Two labels a row:
[ 22.2  16.9 -21.7 -23.5 -72.4  -7.7   3.7  16.4  33.0 -20.2 -32.1 -10.0
   4.9  -3.3   2.2  34.6  13.4  -3.6  -8.4  -6.5  17.4  18.9   6.3   0.7
 -26.5  -0.6  -5.1 -34.3  -6.7  19.6  -6.1 -13.1 -19.1   9.8 -15.4 -25.9
  -0.8   2.2  24.5  -3.2  36.2  -3.0   5.2 -12.3   5.2 -24.5  23.5  14.8
  -0.5 -15.3   6.2 -19.1   8.1  -4.4  -7.5  27.5 -28.1  -3.8 -15.8  -9.9
 -35.6 -28.1  19.4   5.5 -11.5] => J786 [45]
[ 24.8  -5.3   6.5 -44.6 -62.0 -34.0  17.8 -15.0   0.6 -18.9 -26.4 -20.4
  28.3   9.9  -5.7  33.5  -5.6   1.1   0.5   3.5  -9.4   6.9  -7.3  15.8
 -29.5  28.1  -3.5 -31.6 -10.9  33.7  16.8 -35.9  -8.8  -5.1 -10.4 -13.0
  -0.8  -3.6  -0.5  11.1  -0.3  11.4  -3.3  -6.0   3.5 -11.2   6.0  30.9
 -13.5 -25.3  18.7  17.9  -4.5 -11.1 -41.3  -1.2 -19.7  -4.7 -30.1  -8.0
 -30.3 -20.9  10.2   2.5   5.5] => J858 [39]
[ 26.1 -20.8   1.8 -40.6 -74.1 -41.5 -11.0  11.7 -16.1 -10.1 -37.7  21.7
   2.7  16.7 -22.7  57.2  -1.7   4.3  -0.6  25.1   2.5  17.5  22.7  15.1
  -6.1  10.7 -26.5 -38.6 -23.2  42.3  36.7 -32.8   1.1  32.4 -11.3 -50.6
  15.1  -4.2   8.5  11.2  -3.2  18.5  -5.5 -13.5 -15.3 -20.7  30.3  60.4
 -18.8 -36.7  48.4  20.8   7.1   8.4 -18.3   3.1 -31.9 -25.9  -8.1   0.8
 -14.3  -2.3  -3.7   7.4 -22.5] => J858 [48]
[ 25.7  31.3   8.2 -19.0 -22.5 -28.8  10.8   0.7  20.6 -27.0 -16.1 -10.0
  16.0  -4.7 -14.0  34.0   6.1 -18.2  -8.1  -5.4   7.8  11.3 -32.9  -0.4
 -19.6  14.3   0.8 -28.9  -2.2  20.5   2.5   5.7  -6.0  -0.7  -9.0   1.1
  -8.4 -11.0  -3.2  12.2  12.0 -14.1   3.3 -21.7   4.4  -7.4  -9.7  15.4
   9.1 -10.1  13.9   3.1  -1.4  -8.0 -15.6  10.7 -11.3  -2.6  -6.1  15.0
 -40.1 -27.6  14.6   1.5  -7.8] => J858 [39]
[ 14.3 -17.8 -18.9 -20.0 -27.0 -25.4   3.1  22.9 -31.8 -16.8 -18.9   0.3
  23.1   0.4 -19.2  18.3   1.9  -2.7 -20.4 -13.5   1.7  -8.4  17.7  15.4
  -6.9  29.1  -6.4 -28.2 -10.6   1.5  16.0 -70.8  -7.9  -4.7  -6.1 -35.5
  -9.0   4.9 -15.9   6.5 -18.5   7.7  -3.4  -7.1  -3.7 -22.2  12.0   6.7
 -28.0  -7.9  22.1   5.2  12.6  -4.6   2.3   8.1   9.5  -8.5  -5.7 -10.1
  -3.6  19.7   0.6  13.2  -4.5] => J858 [48]
[ 13.4   6.4   4.4  -1.7 -21.3 -19.5  27.8 -28.9 -24.4  -3.0   1.3  -4.0
  16.8   7.5 -20.8  34.2 -10.8   5.8  12.0  -0.3   3.3  -1.7 -24.7  21.9
 -13.6   3.2  -0.7  17.2 -17.7  18.9   9.6  -1.2  -1.3 -12.2   1.2 -13.9
   0.2  -4.3  -2.8  21.5  -1.6 -12.0  -4.9 -18.8   9.1 -13.0  -6.9  22.9
   3.4  -8.5   8.7  13.2   1.9   5.0   9.0 -27.7 -13.8 -14.6 -14.8  11.4
 -10.5 -21.4   3.7   4.1  -2.7] => J858 [39]
[ 24.9   4.3   4.5 -32.4 -20.5 -39.8 -13.4   7.9  -0.3  -9.4 -25.9 -15.4
   6.3  -4.8 -21.8  11.7   6.5  -6.6 -15.8  -1.3   0.8  24.1   6.0 -11.7
 -19.7  28.4  -3.9 -25.6  -0.5  14.7  22.7  -1.4 -21.1   1.4 -14.7  -8.4
  -5.3  -3.0  -8.6  -4.3  -0.6  -0.8 -10.5 -15.5   4.1  -4.6  -1.1  12.4
   7.1 -13.4  16.2  -3.8  -9.4  -6.6 -31.8   0.1   7.4  -9.4  -7.9   8.1
 -19.3  -8.5   9.8  14.7 -12.6] => J858 [39]
[ 14.7 -23.3  14.2 -49.1 -60.3 -33.8  29.0 -11.3   0.4  -5.3 -45.5 -31.2
   4.5  -3.4 -22.2  13.3  -2.3  -1.4 -23.4  -1.0   1.7  33.2  29.4  10.8
 -16.8  25.7 -21.5   6.4 -15.5  50.7  39.1 -33.9 -25.3   1.7 -27.1 -21.7
   3.1 -16.0   8.8  18.2   8.9  -7.8   2.5 -29.1  13.3  -5.6   8.6   9.5
  -8.1 -15.4  19.5  -5.9  -7.8 -10.2 -14.3  -2.2 -34.9  -0.7 -37.4  -2.6
 -28.5 -21.4  27.8   4.9   9.8] => J858 [39]
[ 22.0  34.5  21.4 -54.1 -82.5 -39.9  29.6  22.2  -1.4 -24.6 -26.7  -5.4
  -5.2  10.3  -9.4  49.9  -1.6  15.8  -0.6   4.0  12.6  40.1  -2.3  19.7
 -21.3  -9.0 -10.3 -19.7 -11.6  40.8  46.9 -24.2 -61.7  22.6 -27.6 -55.9
   4.9  -4.3   5.4  35.2  13.1  -5.1 -16.6 -24.7  12.1 -30.2  24.3  58.0
 -23.2 -51.3  28.7   1.5  -5.8  -6.3   3.7 -25.1 -47.3 -14.5  -7.6   5.8
 -51.7 -45.4   8.5  11.3 -32.9] => J858 [39]
[ 19.8  -7.6   8.0 -27.3 -59.0 -16.4  18.7  -9.9  -1.9  -9.2 -27.3 -12.5
   8.6   1.9   4.5  43.0 -10.5   6.8   4.6  -2.7  -7.2   2.0  10.1  32.3
  -4.9   3.8  -7.5 -14.2 -19.4  22.4  12.6  -9.1 -13.4   2.0   3.0 -36.1
  -5.6  -5.5   5.9  24.5  16.4   0.7  -4.1 -32.6   8.5 -26.9   3.0  24.7
  -7.8 -23.1  -2.1   2.3 -11.0 -10.5  -7.2 -14.3 -26.4  -8.7 -18.9   9.2
 -24.7 -32.1  19.3  -0.5   0.8] => J858 [39]
[ 18.7  13.2 -21.7   0.3 -19.6   3.1 -29.6  11.9  -2.4  14.4  -7.3  29.8
  22.0   3.3  10.7  33.6  -6.0  16.2   3.1  28.8   9.9 -31.8   9.7  18.8
 -17.4  29.4   6.6 -57.9  -9.3 -44.4   1.5 -35.0  12.2  -0.7  18.3 -30.4
 -12.8  29.2   0.6   7.9   2.9  58.6   8.8  13.8 -34.7 -34.4  31.4   1.0
 -59.2 -15.5  -5.5  22.2  24.6  -6.8   1.7  19.2  14.9   4.5   3.7  -1.0
   6.5  23.1   4.3   1.2  -7.7] => J786 [48]
[ 28.7   1.7   9.1 -18.6   3.6 -10.6  -5.2  -6.4   6.5   0.7 -15.8  -3.8
  29.0  -7.4   2.7  24.5  -7.4   4.0   5.3  -9.5   8.4 -20.8 -13.7  14.5
 -24.8  46.9   2.6 -18.6  -3.6   3.2   4.4 -25.0 -16.7   8.1   1.5 -21.4
  -9.5   1.5  -8.0  11.4  -8.9  -3.3  -2.8 -19.3   7.1 -22.2  -3.2  11.7
  -8.3  -9.7  -3.1   4.5  -6.4 -15.4  -4.8  -0.8  -1.3 -14.8 -11.1  16.5
 -28.7  -3.1   3.5 -13.2 -12.0] => J858 [39]
